Below is a small trained network, with its code and all its weights. Each question gives an input and a target symbol and asks what happens when units are switched off, that is, made to give their printed mean instead of their output.

import numpy as np


def w(rows, s, z=0):
    codes = np.array(rows[::2]) - 128.0
    scale = np.full(codes.shape[1], s)
    scale[-1] = z or s
    return codes * scale


def norm(h):
    return h / np.sqrt((h * h).mean(-1, keepdims=True) + 1e-5)


def f(y):
    return y / 2 * (1 + np.tanh(0.7978845608 * (y + 0.044715 * y**3)))


def softmax(a):
    e = np.exp(a - a.max(-1, keepdims=True))
    return e / e.sum(-1, keepdims=True)


def log_softmax(a):
    a = a - a.max(-1, keepdims=True)
    return a - np.log(np.exp(a).sum(-1, keepdims=True))


def net(x, mask):
    ids = ['γδζμξπστφ'.index(c) for c in x.split()]
    T = len(ids)
    res = E[ids] + P[:T]
    u = 0
    for l in range(2):
        r = norm(res)
        for j in range(2):
            rows = slice(4 * j, 4 * j + 4)
            q, k, v = (r @ M[l][rows].T for M in (Q, K, V))
            z = softmax(np.where(np.tri(T) > 0, q @ k.T / 4**0.5, -1e9)) @ v
            o = O[l][rows]
            res = res + np.where(mask[u + j], z, o[:, -1]) @ o[:, :-1]
        u += 2
        y = f(norm(res) @ A[l][:, :-1].T + A[l][:, -1])
        res = res + np.where(mask[u : u + 16], y, B[l][:, -1]) @ B[l][:, :-1]
        u += 16
    return log_softmax(norm(res)[-1] @ U[:, :-1].T + U[:, -1])


Q, K, V, O, A, B = {}, {}, {}, {}, {}, {}
E = w([
[93,50,67,108],'γ',
[177,245,106,172],'δ',
[168,67,6,157],'ζ',
[156,154,49,161],'μ',
[66,198,165,88],'ξ',
[92,233,116,165],'π',
[107,235,149,63],'σ',
[120,254,126,110],'τ',
[74,198,153,36],'φ',
],0.0089)
P = w([
[158,105,194,161],'0',
[82,139,100,72],'1',
[170,139,101,53],'2',
[164,71,251,178],'3',
[44,166,87,129],'4',
[198,120,141,67],'5',
[90,85,231,206],'6',
[92,174,34,61],'7',
[232,55,221,117],'8',
[5,139,167,212],'9',
[110,164,85,18],'10',
],0.013)
Q[0] = w([
[98,108,157,146],'L0H0',
[153,108,174,142],'L0H0',
[141,115,145,116],'L0H0',
[127,132,118,103],'L0H0',
[185,135,116,72],'L0H1',
[221,72,207,102],'L0H1',
[88,100,144,118],'L0H1',
[114,103,210,251],'L0H1',
],0.016)
K[0] = w([
[149,142,93,124],'L0H0',
[56,128,81,124],'L0H0',
[111,148,132,119],'L0H0',
[139,126,145,131],'L0H0',
[156,81,224,158],'L0H1',
[54,109,173,225],'L0H1',
[131,143,94,143],'L0H1',
[7,169,46,140],'L0H1',
],0.017)
V[0] = w([
[123,130,169,175],'L0H0',
[160,152,22,61],'L0H0',
[139,137,91,77],'L0H0',
[115,66,158,208],'L0H0',
[217,210,101,166],'L0H1',
[93,196,250,54],'L0H1',
[229,169,137,49],'L0H1',
[186,181,120,220],'L0H1',
],0.013)
O[0] = w([
[137,107,164,136,164],'L0H0',
[171,195,51,100,8],'L0H0',
[155,152,64,119,85],'L0H0',
[113,104,189,100,236],'L0H0',
[188,207,110,205,55],'L0H1',
[31,64,8,178,74],'L0H1',
[185,143,62,125,189],'L0H1',
[173,182,151,251,60],'L0H1',
],0.012,0.0017)
A[0] = w([
[195,165,137,129,147],'L0N0',
[108,113,159,159,121],'L0N1',
[160,146,119,174,160],'L0N2',
[206,194,167,157,139],'L0N3',
[187,150,159,172,144],'L0N4',
[192,99,141,140,120],'L0N5',
[109,6,61,174,178],'L0N6',
[168,123,194,116,89],'L0N7',
[143,164,103,46,90],'L0N8',
[119,116,130,136,96],'L0N9',
[113,136,147,105,91],'L0N10',
[118,117,161,145,81],'L0N11',
[112,129,190,76,151],'L0N12',
[52,180,139,85,254],'L0N13',
[147,122,116,187,80],'L0N14',
[147,176,150,203,93],'L0N15',
],0.015,0.0096)
B[0] = w([
[95,178,109,59,167],'L0N0',
[98,148,140,109,132],'L0N1',
[98,122,150,56,167],'L0N2',
[152,254,46,67,195],'L0N3',
[42,185,73,63,171],'L0N4',
[109,132,117,86,134],'L0N5',
[105,178,79,46,234],'L0N6',
[135,175,52,91,157],'L0N7',
[130,96,187,125,156],'L0N8',
[157,163,133,147,119],'L0N9',
[147,86,149,141,130],'L0N10',
[128,149,145,141,120],'L0N11',
[238,94,68,114,213],'L0N12',
[184,20,39,44,251],'L0N13',
[132,33,182,107,141],'L0N14',
[30,65,98,83,162],'L0N15',
],0.0078,0.011)
Q[1] = w([
[163,99,156,176],'L1H0',
[177,181,218,220],'L1H0',
[130,110,134,218],'L1H0',
[121,134,216,197],'L1H0',
[69,110,40,85],'L1H1',
[146,126,128,164],'L1H1',
[227,125,221,249],'L1H1',
[148,113,157,129],'L1H1',
],0.016)
K[1] = w([
[137,134,55,68],'L1H0',
[79,124,19,20],'L1H0',
[137,116,113,43],'L1H0',
[137,170,88,48],'L1H0',
[140,109,177,183],'L1H1',
[167,119,74,72],'L1H1',
[94,130,13,6],'L1H1',
[106,165,94,161],'L1H1',
],0.016)
V[1] = w([
[162,159,46,117],'L1H0',
[205,144,119,41],'L1H0',
[145,183,103,65],'L1H0',
[144,166,10,241],'L1H0',
[178,86,93,111],'L1H1',
[136,109,101,104],'L1H1',
[160,83,212,170],'L1H1',
[74,84,36,23],'L1H1',
],0.014)
O[1] = w([
[89,160,47,68,76],'L1H0',
[34,191,160,97,129],'L1H0',
[93,175,133,64,129],'L1H0',
[172,132,8,107,2],'L1H0',
[74,117,127,135,114],'L1H1',
[76,124,164,123,133],'L1H1',
[161,140,183,237,138],'L1H1',
[52,80,117,84,185],'L1H1',
],0.014,0.0076)
A[1] = w([
[128,82,56,30,167],'L1N0',
[80,99,113,68,151],'L1N1',
[195,229,131,225,146],'L1N2',
[140,139,155,88,138],'L1N3',
[130,24,88,214,102],'L1N4',
[207,230,62,104,98],'L1N5',
[136,26,68,127,74],'L1N6',
[166,137,17,99,126],'L1N7',
[129,39,122,172,123],'L1N8',
[15,99,197,211,2],'L1N9',
[173,45,135,156,136],'L1N10',
[42,150,134,123,89],'L1N11',
[4,201,164,161,68],'L1N12',
[31,154,196,73,134],'L1N13',
[61,119,65,124,120],'L1N14',
[171,103,237,107,94],'L1N15',
],0.012,0.0072)
B[1] = w([
[188,140,198,118,254],'L1N0',
[72,113,184,123,203],'L1N1',
[7,185,138,118,156],'L1N2',
[132,123,151,148,155],'L1N3',
[138,91,191,110,164],'L1N4',
[121,168,185,130,186],'L1N5',
[158,143,181,71,165],'L1N6',
[188,106,122,182,210],'L1N7',
[116,108,154,125,164],'L1N8',
[162,116,12,49,172],'L1N9',
[47,98,158,106,169],'L1N10',
[69,163,137,159,151],'L1N11',
[155,146,114,194,167],'L1N12',
[96,155,129,226,241],'L1N13',
[131,83,159,135,164],'L1N14',
[149,167,114,226,180],'L1N15',
],0.011,0.009)
U = w([
[146,133,75,109,169],'γ',
[173,206,95,122,177],'δ',
[194,89,241,2,75],'ζ',
[119,220,169,23,89],'μ',
[111,126,122,58,51],'ξ',
[201,142,123,161,143],'π',
[214,241,204,45,90],'σ',
[126,123,93,57,99],'τ',
[134,148,189,145,253],'φ',
],0.0099,0.0035)

Each question gives the input, a string of symbols that net reads in full, and the target symbol t.
The units are the heads (4 rows each of Q, K, V and O) and the neurons (one row each of A and B). Each row of codes is followed by its name. A weight is (code - 128) times the scale printed after its matrix; where a second scale follows, it is the last column's (O, A, B and U).
mask holds one flag per unit, layer by layer, with each layer's heads first. A switched-off unit (its flag False) gives its mean, the last column of its rows in O or B, instead of its output. The means were averaged over made-up inputs and are rounded, as every weight is.
A unit's drop is (log p(t) with every unit on - log p(t) with that unit switched off) / (log p(t) with every unit on - log p(t) with every unit switched off).
The circuit of an input: a set's keep is (log p(t) with only the set's units on - log p(t) with every unit switched off) / (log p(t) with every unit on - log p(t) with every unit switched off). Starting from the 12 units with the biggest drops (on a tie, the unit counted first), units are removed one at a time, each time the one whose removal leaves the highest keep (on an exact tie, the one counted first), for as long as the keep stays at least 0.8.
circuit, biggest first: the units of the circuit, biggest drop first
most important unit: the unit with the biggest drop
top k neurons: the k neurons with the biggest drops, biggest first
heads that matter: for each layer, one digit per head in row order, 1 if its drop is at least 0.15 and else 0, layers parted by /
input ζ γ ξ π ζ δ σ π ξ, target μ: most important unit	L1H0
input ζ π π μ, target μ: heads that matter	00 / 10
input γ δ γ, target φ: circuit, biggest first	(L1H0 L0H0)
input π γ γ ξ γ μ ζ σ δ σ, target π: heads that matter	11 / 11
input γ γ γ π γ ζ ζ γ π σ ξ, target φ: circuit, biggest first	(L0H0 L0H1)
input ζ γ γ ζ π τ ξ γ σ, target μ: heads that matter	10 / 10
input μ ζ γ π, target σ: heads that matter	11 / 00
input δ γ ζ γ γ ζ γ μ, target σ: heads that matter	11 / 00
input ζ γ σ ζ ζ γ, target μ: heads that matter	01 / 10
input ζ γ π ξ μ ζ ζ γ, target σ: top 2 neurons	(L0N13 L0N6)
input π π ζ μ φ γ ζ π σ δ, target π: circuit, biggest first	(L1H0 L0H0 L0H1)
input ζ ζ γ γ π π σ φ γ γ, target μ: heads that matter	11 / 10
input γ γ ζ γ ζ γ ζ φ φ, target φ: circuit, biggest first	(L1H0 L0H0 L1N13)
input π ζ γ, target π: heads that matter	11 / 11
input δ ζ ξ, target δ: circuit, biggest first	(L0H1)
input ζ ζ δ ζ, target μ: heads that matter	00 / 10
input ζ γ ζ, target μ: heads that matter	01 / 10
input π γ π, target φ: circuit, biggest first	(L0H0 L1H0)
input γ ζ ζ γ, target σ: circuit, biggest first	(L0H1 L0H0)
input ζ γ π γ γ γ ζ π ξ, target μ: top neuron	(L0N6)
input ξ τ γ γ γ ξ γ π ζ σ, target ζ: heads that matter	11 / 10
input π γ γ π τ γ ζ, target π: circuit, biggest first	(L0H0 L1H1)
input π δ σ μ γ γ δ γ δ, target π: heads that matter	11 / 10
